What can hang from each mark:
Z353: Z22 Z486 Z532 Z843
Z486: Z192 Z353 Z532 Z843
Z10: Z942
Z237: Z22 Z192 Z353 Z486 Z942
Z22: Z10 Z331 Z643
Z331: Z237 Z643
Z532: Z237 Z353 Z486 Z664
Z843: Z353 Z532
Z643: Z22 Z331 Z353
Z942: Z10
Z664: Z237 Z643 Z843
Z192: Z237 Z353 Z486 Z664

Every row comes from one small tree of marks. The marks that hang from a mark follow it in brackets, in the order of their numbers. Every link used is in the known rows. Which tree was each row made from?
Each row is shifted at random along 7 fixed directions that mean nothing.
Known rows:
Z643[Z22[Z331] Z353[Z532]]: [-163 -115  128 -143   10  -36   63   98  348  -65  -94  -93   93 -203
 -266  165 -120  335  -55    1  271  -67  -81 -159 -122   53 -150 -207
  -26 -101  110  -59    1  -39  252   19  -29   89   32   56  -70   49
  102    0  104   92  292   69 -187   27  -78   38   -7  119 -118  119
   79  -68]
Z486[Z192 Z353[Z843] Z532[Z237[Z22] Z664]]: [ -63   21  -80  -73   96 -106  -25  -20  207   47 -108   34  166 -209
 -270  205  137   23  -12 -157  158 -118   39 -190  104   -3  -93   19
 -188   70  331  102  -70   52  211  351   98  -45   37   54 -105  220
  126  -52   82   99   92  135   12   42 -111  -30 -319  -92  -91  357
  -69  -55]
Z331[Z237[Z353] Z643]: [ -40  101  -68  -76   91   64  306  -24  268 -135   68   82 -124 -369
 -196  176    7   63  -64  -60  -92 -103  -26  -69  -63  226   23  -32
   29 -128   57   31  -32  -11  186  -16    3  -39  -53   76  -68   68
   40  -15  182   44  207  171  -44 -102 -194  125 -231  -84 -195  103
   79 -182]
Z486[Z192[Z237] Z843[Z353[Z22[Z10]] Z532[Z664]]]: [ -63  128  -92  124  191 -117  196 -137 -112 -144  214   76  192 -172
 -312  235   54  208 -271 -199  120 -134   -9 -168   -8  -11  112   22
  -78 -128  355  -27   -6 -383  146  384   62 -123 -113   34  -94    3
   71  -49 -244  188 -172  293  135   23  -45  163 -292 -127   -7  475
 -178 -159]
Z643[Z353[Z22 Z843]]: [ 139   89  190   58   66 -206  117   61   25   55 -255  117  -32  -55
 -197   66   57   23  103  -18   78  143 -175  -87   88 -108  -60  -51
   97  -99  182 -148  -57   20  164  -15 -242  118    4   51   -6   25
 -108  -71  -37   85    7  170  109  270  -50   89 -169  -47  -52   -3
   90  164]
Z664[Z237[Z192 Z942] Z643[Z353] Z843]: [ 175  186   52  134  -59 -117  273  223  126   64 -261   64 -183 -134
 -240   23  -48  243   75  -26  -65  275 -273  -78  -81    8  -67    2
  194 -136   73 -118  -83   63  149  192 -444   69   72   88   75    5
  -95  -85  160   63   11  231   96  335  -32  196 -345  -91 -117 -101
  131   65]
Z22[Z10 Z331[Z643]]: [ 155  161  -53   65  112  -61  128  -78   75  -83  -91  134 -103 -417
   54  173   82  -80   44   57  -94   72    8   67  157  138   38  -12
   73 -224   60   24  -43  -10  -29  -67 -242  -68 -108   51    4  -40
  -87  -26   74  -14   -2  231  276  162 -245  117  -99 -147 -109  -66
   73   32]
Z331[Z237[Z192 Z942[Z10]] Z643[Z353]]: [-142   58 -117  -95   65   96  188  -99  364  -95   34 -114   77 -305
 -188  284  -32  240  -53   31   81 -186   18  -72  -34  231   -9  -38
    4 -103  109  165 -112   27  263  182   52  -98  -40   -3  -25   97
  121   -4  370  -51  187   89  -48 -130  -33  -37 -162   20 -237  151
   99 -227]
Z664[Z237[Z192[Z486[Z353]]] Z643]: [  17   17   37   81  -54    0   75  111   60  -81  -61  -38   22  -53
 -199  102 -153  120 -266 -120  125   81  -99 -249   44  -61 -201   35
  220  -17  216  -31   20 -204   80  267 -259  -29 -110   34   98    5
   34    6   79  165   35  165  220  254  -42   60 -243  -55  -90   20
  -96  -64]
Z532[Z237[Z353[Z843] Z486] Z664]: [  79  143  -55   88   81   -3  190  -16   16 -103  153  192  -25 -196
 -251  107   -2  -43 -196 -109  -43  -49  -76 -163   -8   43   15  120
  -88  -43  244  -49    9 -202  100  161  -29  -72 -101   72   -2   42
   29  -75  -56  158  -42  277  225    1 -208  208 -314 -173  -97  230
  -84 -173]
Z643[Z331 Z353[Z22[Z10[Z942]] Z486[Z843] Z532]]: [  63   65   41   65   60 -151   66  104  160   24   98  202  142  -89
 -269   40  -27  237  -66   34  187   86 -193 -199 -212   37  -39  -89
 -109 -198  186 -130  118  -76  102  -14 -185   88   33    7  -43 -179
  -53  -26  -35   65    7  241   31  136  -98  276   83  -11  -39   86
   67   40]
Z192[Z353[Z486 Z532[Z237] Z843] Z664]: [  68  -43  -34    0  -40  -28 -107  249  174   62  -28  120   90   17
 -174  -10  -77   31 -150 -141  260  -36  -71 -370   14  -72 -291  -51
 -252   64  316  -61  113   31  132  196  -77    4    6   -6   66   41
   78    1  174  155  121  128  129  221  -68  126  -29  -36  -31   94
   52  -38]
Z192[Z237 Z486[Z532]]: [ 150  217 -264   26   67  -72   -9   21  177   94   90  343  102 -110
 -106  144  123  -69   -7   55   83  -19  -97 -108 -163   74  115    7
 -108 -103  227   22   -4   67   80  133   30  -22   14   52 -190 -112
  -15 -132  -90  -28  -68  287 -120   46 -243  213 -163 -164  -48  264
   46   25]
Z643[Z353[Z486[Z532[Z664] Z843]]]: [  95  108    7  123   56 -272   61    9   25  221 -168  187  172   31
 -228  188   13  144  150  134  240   73 -181 -101 -178 -132  156  100
  -42 -142  352  -60  -96  -93  172  349 -125   75   69  160 -168  -54
   26 -239 -320   46 -196  360 -121  190 -120  211 -324  -67   -6  441
   11  148]
Z353[Z486[Z192] Z532[Z237]]: [-128   45  -93   23  108   44  -60  -62  158  -82   85 -111  339    3
 -222  255  -43  175 -171   12  281 -249   -6 -154  -87  -52  -31    6
 -107    4  330   90  -50 -182  189  367  138  -72  -46  -80  -19  122
  163 -104  -56   76   37   80   30  -50    6   41 -236   -9  -76  316
  -91 -166]
Z664[Z237[Z22[Z10]] Z643[Z331]]: [  62   78   91   32   25    4  308  176  103 -232  -52   40 -204 -354
 -227   -6  -73  126 -203 -206  -80  245 -168  -92   35   41 -171 -153
  238 -125  -44 -177   87 -160    8 -195 -355   69  -77   -4   93  -71
 -136   49  139  196  192  129  222  225 -152  149  -66  -62  -57 -287
   -3  -13]
Z22[Z643[Z331[Z237[Z353 Z486 Z942]]]]: [  64   74   30    7  -87   41  233  157  322  -53 -163  -87 -152 -395
 -144   94  -61  222    2    1  -31  134 -108  -41  -12  198 -184   21
  100 -187  -11   55  -44  155  141   13 -339  -32   -8   21  164   74
   11   -6  446    9  231   75  173  161  -89   87 -199  -57 -275 -185
  264 -111]
Z532[Z237[Z192] Z486[Z353[Z22[Z643]]] Z664]: [ -17   16   42  -97   59  -69  112   84  209  -27 -123   51  -40 -304
 -283  130  -41   65  -55 -118   70   95  -45 -200   35   34 -127  -17
  100   18  191  -27  -11   -5  142  136 -103   22   30  177  -65  112
   71  -71   52  132  199  236   37  121 -206   32 -418  -85 -163  150
 -108   20]
Z664[Z237[Z486[Z843] Z942] Z643]: [ -80  110  -67  129   54  113  234  134  321    6  -60 -366   29 -277
 -130  168 -110  366   27  148   -9    5  -37   38   52  190 -140   41
   -9 -133   99  103 -151   34  158  458 -234 -168   21 -167  270  294
   68  -51  382   25  135   10  179  187  115   58 -242  -49 -127 -104
  175 -315]
Z532[Z237 Z353[Z486] Z664[Z643[Z331] Z843]]: [-144  -54    7  -38   44   48  142  217  238   57 -146 -212   25 -202
 -255  167 -150  259  -63  -18  206   44  -42  -41   19  -10 -131  -39
   17   25  238  -48 -108  -77  169  382 -130    3   33  108   19  171
  157 -107  -63  176  202  180  -94  231  -91   13 -356   -6  -53  191
  -88  -93]
Z22[Z10 Z331[Z237[Z486 Z942] Z643]]: [  42   86 -127 -139   56  -79   91  -44  162 -169  -16  196    3 -175
 -227   84  157 -122 -189 -106    6   60 -115  -94   -7   51  -60  -16
  120 -104   82   22   53  -36  -20 -266  -65   89 -151    1  -74  -78
  -47   27  126   61  185   47  142  -59 -292   36  -29  -61 -175  -78
  -50   31]
Z331[Z237[Z353 Z486]]: [ 113  138  -29   85  -28   -4  239   59  146  -32  -31  102  -83 -189
 -128  109  -71   58  -18    6    1   60 -139 -122  -77   77  -44   76
   92 -127  111  -29  -14  -22  151   66 -227  -23  -50   53   45  -15
  -27  -64  153   42   32  199  142   96  -70  190 -249  -95 -159    2
  146  -87]
Z664[Z237[Z192 Z486 Z942] Z843[Z353[Z22]]]: [ -67  171 -158  -12  137  128  -56  -22  330  -48  200  -90  174 -388
 -221  226   62  109 -146   30   19 -181   70  -40  173  299 -128   70
 -235  -52  230  159  -70  105  206  430   75 -261  -51 -119   98  268
  158  102  398   47  119   54  229  -38  -45  -19 -144 -133 -159  150
   69 -393]
Z353[Z22[Z10[Z942] Z331[Z643]] Z532[Z237[Z486]]]: [   3   28 -174 -121   16   87  120  265  473  -88  113   73  -22 -383
 -112   -5 -112  229  -73  -38   78   93  -82 -212 -179  237 -258 -213
 -113 -117   -9  -25  179  138   56 -173 -176   31   72  -21   30  -61
   -5   47  369   24  363  117   22   66 -173  201   67  -11 -155 -222
  187  -92]
Z353[Z486[Z192] Z532[Z237[Z942]]]: [ 215  120    8   92  -78  -74   54  177  188  -51 -106  152    2   15
 -160  -79   33    7 -129 -136   -3   90 -193 -291  -57  -31 -255   -8
  -71   42  104  -36   91   97   56  -37 -250   55   47 -114  143   57
  -95  -25  366   52  108   30  334  175  -34  198 -106  -95 -126 -238
  113   15]
Z22[Z331[Z237] Z643[Z353[Z532]]]: [  75   33  -35   22  -50  -40  129   24   -3 -160  -79  109  -20 -214
 -102  153  -85   82 -233 -126  155   16  -65 -158  -50  -36  -75  -62
  144 -234  151  -27   65 -198   59  -56 -258   34 -159  144  -21 -203
   28   -5  -76   95   50  209  144  148 -203  135 -154  -50 -142   61
   31   59]
Z532[Z486[Z843[Z353]]]: [ 145  -17  -86  -19  -89 -124  -29  179  221  137  -99  217  -12  175
  -78  -27   15  -43 -121  -24  120  106 -149 -285   -6  -41 -239   14
  -42  137  190  -54   54   99   28   32 -182  105   31   34  -11   -3
  -63  -32  141   28   81  174   61  237  -82  125  -87  -53  -82  -49
  -53   94]
Z331[Z237[Z22 Z192 Z353[Z486[Z843[Z532]]]] Z643]: [  83  205   20  -56   34 -146  300   23   81 -172  258  491   13 -126
 -525   24   42  133 -318 -268  -39  180 -350 -248 -383   67   83   99
  160 -139  158 -109  171 -264  100 -115  -18  156  -26  170 -238 -173
    2  -56 -191  197   16  353  -86 -147 -374  341 -319 -152 -189  313
  -98  -28]
Z237[Z22[Z331] Z192[Z486[Z532[Z353]]] Z942]: [  42   50  161  118  -81 -201   78  -57  -69  -91 -147  -11  240   85
 -249  163  -64  209 -295 -105  249  172 -220 -180  -51 -253  -81   83
  278 -118  237  -19  -37 -316   54  140 -252   65 -118   16   13  -87
   -1 -125 -201  131 -137  158  209  204  -37   16 -187   -5 -122  171
  -55   80]
Z643[Z22[Z331[Z237]] Z353[Z486 Z532]]: [ -90   64   53    3   81   64  124  -63  152 -161   81  -73  135 -451
 -224  264  -89  110 -139  -16  150 -169   41  -69   42  176  -36  -12
  -37 -260  188   44   21 -156  195  164  -61 -142 -138   11   46   53
  158   68   96  124  138   83  186  -26 -138   86  -96  -56 -132  164
   82 -247]
Z22[Z10[Z942] Z331[Z237[Z353[Z486[Z843]]]]]: [ 130  117  -78  109   24 -192   14  -49  -26  139 -402  -64   93 -100
  -36  217  160 -177  270   87  135   71  -21   24  242  -93  -29  152
   91 -141  281   87 -160  153   80  220 -332  -48 -118   15  119   98
  -46  -59   47  -18  -69   44  368  290   63  -59 -289 -103 -100  -27
   82  128]
Z192[Z237 Z353[Z486]]: [  -2  -20  -49   55   -7   -4  -25   75   23  -46    8    6  137  139
 -144  120 -118   53 -286  -80  317  -71  -72 -264   11 -180 -158  -53
   73  -14  303  -58   28 -184  130  153  -78    4 -141  -34   35 -101
   32  -59  -47  117    0  144   77  204   20   31  -59   14  -32  129
  -47    1]
Z353[Z22 Z532[Z486[Z192[Z237]]]]: [ 114  165   85  112   86  -91  115  -50  -59 -182   36  146  127 -122
 -222   86   72  -79 -248 -185   -6   18 -106 -184   60  -58  -56   28
   83  -81  212  -51   56 -229   25   61  -98  -29 -109  -35   28   45
  -33  -26  -72  169  -35  112  351   91 -138  153 -216 -165  -72   39
  -98  -38]
Z192[Z237 Z664[Z843]]: [  41   92 -206  -73  110  -26  -63   66  245   37   -6  168  -38 -187
 -137   96  151  -74    3  -53   19  -85   14  -86   73  122  -51  -72
 -241   -4  213   19  -47  132  132  205   66  -53  -10   16  -81  109
   24  -31  164   38  116  164  -46   94 -204   68 -106 -120  -44  138
   -2  -77]
Z843[Z532[Z353[Z22[Z331]]]]: [   1   97  153   99  109 -118  204 -108  -29 -109 -128  -86  102 -244
 -137  251   26  117  -55  -11   76    5  -45   52   98  -47   53  -15
  116 -157  180  -47 -132 -203  143  115 -131  -31  -92   64  -16  105
   12  -82 -240  124  -30  150  165  119  -49   30 -284  -76  -66  184
   37  -46]
Z664[Z237[Z22] Z643[Z331] Z843]: [ -86   70 -163  -66  101   42  -61  134  248  107 -252 -215  139 -274
 -119  281   -8  188   62   70  287   79    2  150  174  -33  -97  -89
   81  -78  232   66 -174  104  164  376 -154  -26  -10   18  -34   76
  102  -61  -33   41  120  122 -135  285  -81 -167 -217  -10  -21  126
   43   37]
Z237[Z353[Z22[Z10 Z331]] Z486 Z942]: [ -71    7   24  -63   82  -51  -33   12  259  -22  -45  -69  172 -237
 -224  184   -2  126  -41  112  200   14  -56  -91   58   29 -131  -53
    0  -93  154   11  -40   28  132   -7  -77   -4  -56  -29   12   32
   16   13  158   49  147   51  100   51  -57  -59   25   40 -125   42
   67  -53]
Z22[Z331[Z237] Z643[Z353]]: [  28    9 -264  -56  -50  226   88   89  312 -231  329  183 -202 -501
    3   86 -166   96 -437 -120  -26 -128  107 -241  -49  371 -212 -143
 -123 -214    9   65  203  -89   12 -104 -167 -143 -155   89   40 -222
   62  148  383   19  229  280  142   55 -337  232  103 -100 -214  -58
   43 -240]
Z486[Z353[Z532[Z237]]]: [ 204  130   40  243  -56  -32  319   94    5  -83 -100   44 -109 -139
    5   47 -107   77 -105 -111  -17   50 -102 -197   20  -39 -123    5
   49  -91  107  -87   16  -97  103   74 -368  -47  -40  -17  167  -21
  -99  -56  150   70  -46  184  362  250   50  247 -213 -118  -75 -132
  182  -43]
Z843[Z353[Z22] Z532[Z486[Z192]]]: [ -42    0  -76  -40    4    0  -45  104  350   47  104   29  188 -109
 -150  139  -89  236 -157   18  193  -66  -31 -260  -66  133 -195  -50
 -154   56  207   39   48   19  161  248  -10  -53   71   18  -38   99
  103   11  168   48  133  178  -13   86  -31   99 -118  -29 -107  176
    3 -146]
Z353[Z22[Z10 Z331[Z643]] Z843]: [ -70  -44   52  -87  128  -88   61   18   38 -211   45   61   86  -42
 -234   64  -10  131 -330 -168  194   67 -115 -145   15 -112 -144 -170
  127 -112  164 -117  102 -300   -8 -197  -80  146 -146  -16  -47 -121
  -37   17 -145  179  135  122   77  112 -185   47   78   45  -49    0
 -143   71]
Z237[Z192 Z353[Z843[Z532]] Z486 Z942]: [  57  147  217  102   -9 -229  178  -56   31  -47  -99   62  180  122
 -418  113   76  261  -34  -19   42   92 -327 -121 -176  -95   44  184
   84  -50  224  -41 -111 -156  194  195  -72   87    5    5   10  171
    6 -141  -89  123  -90  111  150  -24   14  144 -378  -53 -179  235
   31  -77]
Z192[Z237[Z22[Z10] Z486[Z353[Z532 Z843]]]]: [-138  -22  102 -144   95 -117   85  128  287   21  -71   -9  177 -114
 -433  101   43  155   92  -54  206    4 -170 -227  -79   -1 -129  -44
  -39   19  234  -65   -2   65  254   84   95   98   70  -33  -46  208
   73  -11  122  170  263  -22  -89  -43   21   36 -162   37  -98  152
   35  -82]
Z22[Z10 Z331[Z643[Z353[Z843]]]]: [ -65 -125   38  -79    5 -108  -92   24  120   66 -388 -195  139  -92
  -43  229  -20   65   64   26  330    2   36  -83  284 -122 -210  -51
  107  -60  255   65 -102   26   89  153 -206   29 -110   35   64   80
   61    9   86   50  128   30  156  298   -9 -172  -52   75 -105   13
   -9  128]
Z643[Z22[Z10] Z331 Z353[Z486[Z843[Z532]]]]: [ -44   16   31  -82   55 -126  -25   66  358  176 -136    7  180 -314
 -226  209   49  196  198  134  225   18  -48  -51   41  183  -56  -15
 -138 -108  204   40  -49  187  187  240  -76  -26   84   36  -48  122
   84   15  175   20  142  129  -41  117  -89   55  -44  -14  -95  178
   92  -37]
Z237[Z353 Z486[Z192] Z942[Z10]]: [  46  133   32   48   80  -68   85 -115  197  -53   91  141   99 -115
 -246  153   99   24  -61  102  -61  -50 -137 -119  -76  116   43   94
  -19  -28  143   43  -77  -39  146   60   24  -30  -28   -7  -36   93
  -27  -55  187   10   -8  138  149 -102  -69   97 -192  -84 -157  131
   -3 -142]
Z237[Z486[Z532[Z353 Z664]]]: [  79 -101 -114  -18 -139    1 -118  169  331  103 -108   44   95  -99
   62   63 -144   47 -146  -25  235   -5   28 -350  106   27 -366   -9
 -221  107  204   76   75  103   49  219 -175  -64   18   17   81   52
   66   14  360   23  126  157  204  236  -86   55   38  -18  -92  -16
   90  -52]

Which tree is each row?
[  49  151  -62  -59  148 -123  149   48  135  -19 -156  160  -82 -228
 -281  128   90  -20   93  -77   30   91 -131  -20  -37  -49   58  -92
   47  -49  148 -111  -76   24  201   10  -38   99   30   93 -172   34
  -52 -139  -89   98  104  213 -133   67 -188   59 -313  -78  -23  147
    6   85] | Z532[Z664[Z237[Z22]]]
[  86   57 -134  -16  -54    4   25   40  135 -157  256  301   19   61
 -253   -2   31    3 -460 -243   31  -32 -138 -342 -100   48 -179   76
  -56  110  216  -14  138 -167   34   61    1    9 -100   15  -34  -51
   17   22  128  120   38  218  180  -20 -204  202 -165 -130 -168  116
 -186 -133] | Z532[Z237[Z192 Z486[Z843[Z353]]]]
[ -32   58  -25   88   77 -141  -23  -26  -38   -3 -103  -46  239  242
 -268  170   51  139 -127  -57  282  -26 -144 -119  -60 -235   -9   61
  124  -38  374    4  -92 -221  139  359  -39   58  -75  -53  -22   41
   42 -176 -203   97 -104  120   20  180   38   37 -315  -21  -49  263
 -154   63] | Z353[Z486[Z192[Z237] Z843]]
[  48   98   62    6   44 -122  331  104  198   42 -351  -72  -38 -433
 -200  167  -63  160  230  -32   67  137  -81 -112  102    1  -70  -63
   82 -131   89  -30  -81  138  204   71 -287    0   69   48   49   91
  -30  -77  245   54  152  132  135  184  -20   23 -242  -22 -116  -37
  219   61] | Z331[Z643[Z353[Z532[Z237[Z22[Z10] Z942] Z664]]]]
[  84   15  253  129  -56 -217  177    1  -28  -16 -232   13   58   99
 -157   72    8   -3  -55  -47   33   84 -180 -200   53 -129  -85   62
  178  -46  180  -87  -58 -165   69   87 -202   44  -71    1   95  151
  -66  -86  -38  157  -15   55  256  224   38  112 -200  -58  -70  -10
  -11   10] | Z192[Z353 Z486[Z532]]
[ 159   68  -88   89   -4 -174  -53  -23  -42   92  -14  315  143  -66
 -125  134   29 -125 -225  -27  118   62  -44 -244   91  -60  -18  117
  -35  -68  339   14   51 -195  -67  265 -165  -42 -116  147  -97 -130
   13  -39 -202  108 -187  358  200  235 -325  146 -124 -170    0  287
 -181   83] | Z192[Z486[Z532[Z664[Z643[Z353]]] Z843]]
[ 137   59   73   80   11 -208  -25  181  164  237 -197  158   52  -44
 -160   57   -4  112  209   82  171  110 -152 -193  -65  -29  -69   41
 -157  -78  292  -67  -31  118  186  297 -182   41  116   77  -26   73
   18 -114   47   64  -27  239   -8  280  -63  188 -183  -66  -27  200
  171   67] | Z192[Z486[Z353[Z532 Z843]] Z664]
[  79   92  -73   13  142 -111   50  107  158  185 -139   93   27 -227
  -50  181  -50  186  185  154  223  140  -69  -55   25   -6   -7 -100
   19 -172  221  -57  -55  125  128  131 -225   31   73  100  -77 -116
  -34 -114  -67  -31  -11  355  -71  293  -55   88 -159  -21  -38  151
  131  190] | Z532[Z353[Z22[Z10 Z643] Z843]]
[ -74   28    7  -59  162 -198   44 -170  -35 -104  231  258  307  111
 -372  140  133  -86 -378 -121  136  -81 -111 -271  -10  -83   48   24
    4   35  329  -79   72 -361   -3    7  200   52 -154    7 -177  -18
   -2    4 -355  216  -39  165   79 -110 -169   89  -41  -65    6  348
 -355  -52] | Z192[Z486[Z843[Z532[Z353[Z22[Z10]]]]]]
[ -61  -47  -66   -2  -23  119   34  186  316  -98   53 -122  -67 -205
 -114   26 -156  115 -196 -100   38  -84   34 -262   71  167 -311  -92
 -148    3  111    6   63  -43  111  226 -109 -127  -54 -105  200  188
   55   59  461  137  264   23  192  179  -24   94   10  -28  -76 -146
   25 -296] | Z192[Z486 Z664[Z237]]
[ -51  112 -110  -62  177  -73  -32 -182  103   15   -3  131  270 -402
 -273  376   69  -39  -58  -34  223 -172   97 -100   92   56  129   71
  -56 -137  384  143  -52 -105  169  400  112 -134  -77  157 -223   12
  197  -72 -152   74  -37  306   12  -29 -321   -7 -332 -138  -86  551
 -127  -18] | Z331[Z643[Z22 Z353[Z486[Z192 Z532[Z237 Z664]]]]]
[ 121   78  150   69  -22 -200   37  100  138   84 -274   79  -44  -27
 -189   64  -26  173  174   34   73  204 -209 -118  -82  -48  -47   36
   92  -72  171  -72  -87   12  158  237 -242   69   70   77   -3   98
  -35 -176   73   55   -9  227   30  280  -75  138 -293  -48 -105   75
   73   87] | Z237[Z192[Z486 Z664]]
[  29  148  166  244  -37  -77  415  -12  -43  -86 -264 -272   69 -246
 -142  251 -194  366   89  -57  103  139 -140  -77   69  -99  -32   94
  289 -147  142  -26 -147 -191  210  345 -393 -106  -39    0  209  131
  -22 -126   42  110 -107  158  366  246  250   73 -453  -40 -135   30
  150  -91] | Z843[Z532[Z237[Z22[Z10] Z192 Z353]]]
[-101  -78    7 -159   91 -109 -107   -6  221   44 -162   -9  133 -175
 -205  213   50   65   41   33  293  -59    5 -102  144    5 -111 -125
  -43  -70  233   -2  -43   53  157   63  -21   45  -56   45  -81   27
   56   38   59   53  170   91  -30  111 -103  -86   32   63  -73  146
  -47   59] | Z643[Z22[Z10 Z331] Z353[Z843]]
[-207  -37   69   15  121  -49 -185 -232  -11 -152  103 -207  528  189
 -360  293   -7  171 -467  -51  411 -226   -8 -198  152 -227 -131   92
   14   17  445  120  -66 -369  148  372  142  -72 -233 -164   53   85
  156   -8 -115  138  -81    5  233  -29   55 -203  -33   69  -91  367
 -228 -151] | Z237[Z192 Z353[Z22 Z486[Z843]] Z942]
[  80   62 -136   44   -8  -62   -6  106  109   48  156  193  194   96
 -106   70  -92   97 -337  -30  218   41 -122 -263  -38  -36 -153   -9
  -78   30  267  -75  107 -155   30  151 -112    7  -42   25  -42 -107
   10    4 -127  108  -44  262   87  178  -78  162  -32  -67    0  141
  -78  -34] | Z664[Z843[Z353[Z22] Z532[Z486]]]
[ -28   65  169  -10  104 -174  119   93  189  139 -222  -63  164  -48
 -259  150   37  121  185  112  125   63 -165  -39   16  -29  -37   13
    5    0  232  -88 -132   67  215  225  -58   66  104   36  -26  289
   46  -92  -95  123  123   56  -29  123   46   50 -325  -30  -46  137
   44  -18] | Z664[Z843[Z353[Z22 Z532[Z486]]]]
[ -96 -134 -113 -176   -3  -23 -129   69  327   40   -4   69  175  -81
 -181  141  -36  -28 -240  -30  194 -106   55 -319   90   45 -234  -32
 -172  212  260   63   46  -20   61  188   90  -10  -22   98  -99  135
  140   53   75  120  227  134   -2   20 -220  -49  -82  -21  -55  212
 -199  -98] | Z843[Z532[Z486[Z353] Z664[Z643]]]
[  -3   60   78   71   97  -40  114   -6   -6  -64  -18   16    5 -234
 -274  147   43  -39 -153 -145  -58  -27   10 -158  177   48  -50  108
   12  -24  296   17  -59 -194   62  403  -71 -128 -102   80   50  220
   98  -33  -25  207    4  196  279  168 -175   72 -402 -187  -87  232
 -206 -154] | Z532[Z353[Z843] Z486[Z192[Z237 Z664[Z643]]]]
[  44  -26 -164  -51    2    1 -286  241  387  216  -32   72  153 -314
  -40  140 -108  262  -11  115  375  132   12 -191   40  120 -285  -66
 -126 -128  251   99   90  225   57  255 -270  -45   76   72   -4 -163
   82   29  293  -52   85  312    2  375 -155   52   59   -8 -125  101
   98  118] | Z237[Z353[Z22[Z10 Z643[Z331]] Z486[Z192 Z843]]]
[  42  136    7  163   10   39   82 -108  144 -176  143  -60  123  -88
 -115  151  -88  258 -261   51   19  -57  -86 -112  -25   94  -82   94
  -15 -119  131   87  -34 -201   90  238 -133 -138 -104 -152  167   57
   16  -56  249   -1  -72  142  341   35  -10  129  -73  -58 -179   19
   67 -252] | Z237[Z192 Z486 Z942]
